Below is a small trained network, with its code and all its weights. Each question gives an input and a class and asks what happens when units are switched off, that is, made to give their printed mean instead of their output.

import numpy as np


def w(rows, s, z=0):
    codes = np.array(rows[::2]) - 128.0
    scale = np.full(codes.shape[1], s)
    scale[-1] = z or s
    return codes * scale


def norm(h):
    return h / np.sqrt((h * h).mean(-1, keepdims=True) + 1e-5)


def f(y):
    return y / 2 * (1 + np.tanh(0.7978845608 * (y + 0.044715 * y**3)))


def log_softmax(a):
    a = a - a.max(-1, keepdims=True)
    return a - np.log(np.exp(a).sum(-1, keepdims=True))


def net(x, mask):
    res = np.array(x, float).reshape(1, 8) / 4 @ E
    u = 0
    for l in range(4):
        y = f(norm(res) @ A[l][:, :-1].T + A[l][:, -1])
        res = res + np.where(mask[u : u + 8], y, B[l][:, -1]) @ B[l][:, :-1]
        u += 8
    return log_softmax(norm(res)[-1] @ U[:, :-1].T + U[:, -1])


A, B = {}, {}
E = w([
[217,118,43,16,81],'x0',
[132,129,130,131,129],'x1',
[128,129,129,129,131],'x2',
[129,130,127,129,128],'x3',
[131,129,130,130,130],'x4',
[153,76,114,146,2],'x5',
[117,103,51,164,207],'x6',
[134,127,130,132,132],'x7',
],0.003)
A[0] = w([
[91,157,84,205,58,166],'0.n1',
[170,62,164,236,87,228],'0.n2',
[191,60,98,124,34,2],'0.n3',
[85,4,236,154,146,196],'0.n4',
[35,153,145,153,115,90],'0.n5',
[156,90,190,159,49,151],'0.n6',
[165,109,85,73,111,222],'0.n7',
[154,156,12,199,63,73],'0.n8',
],0.0037,0.00084)
B[0] = w([
[67,102,179,96,241,165],'0.n1',
[33,98,149,2,51,211],'0.n2',
[149,114,89,245,165,251],'0.n3',
[112,161,185,99,96,203],'0.n4',
[210,122,207,134,137,147],'0.n5',
[53,134,108,109,24,208],'0.n6',
[199,170,185,141,94,253],'0.n7',
[118,52,165,101,102,177],'0.n8',
],0.0041,0.0012)
A[1] = w([
[247,165,159,55,99,226],'1.n1',
[93,30,209,177,104,173],'1.n2',
[46,173,210,188,159,252],'1.n3',
[68,157,163,134,180,89],'1.n4',
[87,192,180,95,205,86],'1.n5',
[84,3,83,198,144,156],'1.n6',
[107,47,22,167,110,127],'1.n7',
[123,186,185,63,124,92],'1.n8',
],0.0049,0.0016)
B[1] = w([
[90,143,138,135,186,253],'1.n1',
[129,116,78,3,109,192],'1.n2',
[103,53,102,110,105,252],'1.n3',
[126,86,134,198,57,163],'1.n4',
[168,144,117,158,105,190],'1.n5',
[138,105,129,106,144,169],'1.n6',
[223,154,128,113,142,170],'1.n7',
[197,126,188,123,130,158],'1.n8',
],0.0051,0.003)
A[2] = w([
[84,145,234,105,160,157],'2.n1',
[221,71,121,118,113,162],'2.n2',
[41,57,184,17,99,248],'2.n3',
[71,119,215,47,130,207],'2.n4',
[129,254,179,69,189,80],'2.n5',
[153,112,168,75,17,173],'2.n6',
[140,108,75,175,185,164],'2.n7',
[227,162,132,49,52,158],'2.n8',
],0.0042,0.0012)
B[2] = w([
[248,32,178,174,83,161],'2.n1',
[56,90,99,130,68,176],'2.n2',
[191,166,100,109,149,251],'2.n3',
[161,77,79,126,129,192],'2.n4',
[81,168,182,35,163,171],'2.n5',
[104,152,26,185,191,221],'2.n6',
[91,2,175,148,79,159],'2.n7',
[110,197,196,250,110,223],'2.n8',
],0.0041,0.0029)
A[3] = w([
[185,80,173,111,117,246],'3.n1',
[142,160,94,58,253,2],'3.n2',
[23,103,129,151,37,180],'3.n3',
[113,163,196,63,117,56],'3.n4',
[44,64,101,88,187,182],'3.n5',
[170,185,89,41,64,94],'3.n6',
[164,101,251,95,130,150],'3.n7',
[98,50,31,152,88,147],'3.n8',
],0.0051,0.0012)
B[3] = w([
[108,81,83,206,101,185],'3.n1',
[147,188,96,126,119,175],'3.n2',
[128,232,110,98,148,186],'3.n3',
[173,130,207,93,216,133],'3.n4',
[36,222,69,102,93,184],'3.n5',
[68,75,197,134,131,183],'3.n6',
[246,120,130,127,148,174],'3.n7',
[180,131,254,147,209,252],'3.n8',
],0.0045,0.003)
U = w([
[235,17,148,231,103,250],'0',
[215,214,227,73,215,39],'1',
[75,111,204,36,11,138],'2',
[132,223,63,232,13,72],'3',
[4,66,140,213,206,140],'4',
[128,215,2,86,199,134],'5',
[35,36,38,11,132,63],'6',
],0.009,0.0024)

Each question gives the input, the list of numbers given to net, and the class t.
The units are the neurons (one row each of A and B). Each row of codes is followed by its name. A weight is (code - 128) times the scale printed after its matrix; where a second scale follows, it is the last column's (A, B and U).
mask holds one flag per neuron, layer by layer. A switched-off neuron (its flag False) gives its mean, the last column of its row in B, instead of its output. The means were averaged over made-up inputs and are rounded, as every weight is.
A unit's drop is (log p(t) with every unit on - log p(t) with that unit switched off) / (log p(t) with every unit on - log p(t) with every unit switched off).
The circuit of an input: a set's keep is (log p(t) with only the set's units on - log p(t) with every unit switched off) / (log p(t) with every unit on - log p(t) with every unit switched off). Starting from the 12 units with the biggest drops (on a tie, the unit counted first), units are removed one at a time, each time the one whose removal leaves the highest keep (on an exact tie, the one counted first), for as long as the keep stays at least 0.8.
circuit, biggest first: the units of the circuit, biggest drop first
top k neurons: the k neurons with the biggest drops, biggest first
top k neurons in layer l: the k neurons of layer l with the biggest drops, biggest first
input [-6,-3,3,2,0,2,1,-8], class 6: top 3 neurons => (1.n2; 1.n3; 2.n8)
input [7,-6,8,5,-2,8,-1,-3], class 3: circuit, biggest first => (2.n8; 1.n3; 2.n6)
input [5,-1,2,-8,6,3,-1,1], class 3: top 2 neurons => (2.n8; 1.n3)
input [-3,5,4,0,-8,-7,0,5], class 0: top 2 neurons => (2.n6; 0.n3)
input [5,-8,3,-1,-3,8,-1,3], class 3: circuit, biggest first => (2.n8; 1.n3; 2.n6)
input [-8,1,4,-2,7,-1,-5,-5], class 0: top neuron in layer 2 => (2.n1)
input [-8,-4,8,1,-3,0,-3,-6], class 0: circuit, biggest first => (2.n1; 3.n7)
input [5,-1,2,-7,1,1,6,-5], class 0: top 2 neurons in layer 3 => (3.n3; 3.n8)
input [2,8,4,3,8,2,-3,-7], class 3: circuit, biggest first => (2.n8; 3.n8)
input [-1,1,8,7,8,8,4,8], class 6: circuit, biggest first => (1.n2; 0.n1)
input [1,-5,-2,-1,8,7,-3,-8], class 3: circuit, biggest first => (2.n6; 3.n3)
input [5,-2,7,-2,-3,1,-6,8], class 3: top 2 neurons => (2.n8; 3.n8)
input [-6,-5,-4,8,-4,4,0,-7], class 2: circuit, biggest first => (0.n4; 0.n2)
input [5,-7,6,6,8,1,-8,-4], class 3: circuit, biggest first => (2.n8; 2.n6)
input [6,-3,6,-5,2,5,-1,8], class 3: top 2 neurons in layer 2 => (2.n8; 2.n1)
input [-3,-7,3,1,3,3,0,7], class 2: circuit, biggest first => (0.n2)
input [5,-6,-3,4,-5,2,-6,1], class 3: circuit, biggest first => (2.n8; 2.n6)
input [-1,-2,-2,-8,0,2,8,3], class 6: top 3 neurons in layer 2 => (2.n1; 2.n8; 2.n6)
input [-2,-1,-7,-2,-8,1,8,-8], class 6: top 2 neurons => (2.n8; 3.n5)
input [-3,-7,-1,-2,-5,0,-7,-4], class 0: top 2 neurons => (2.n1; 1.n8)
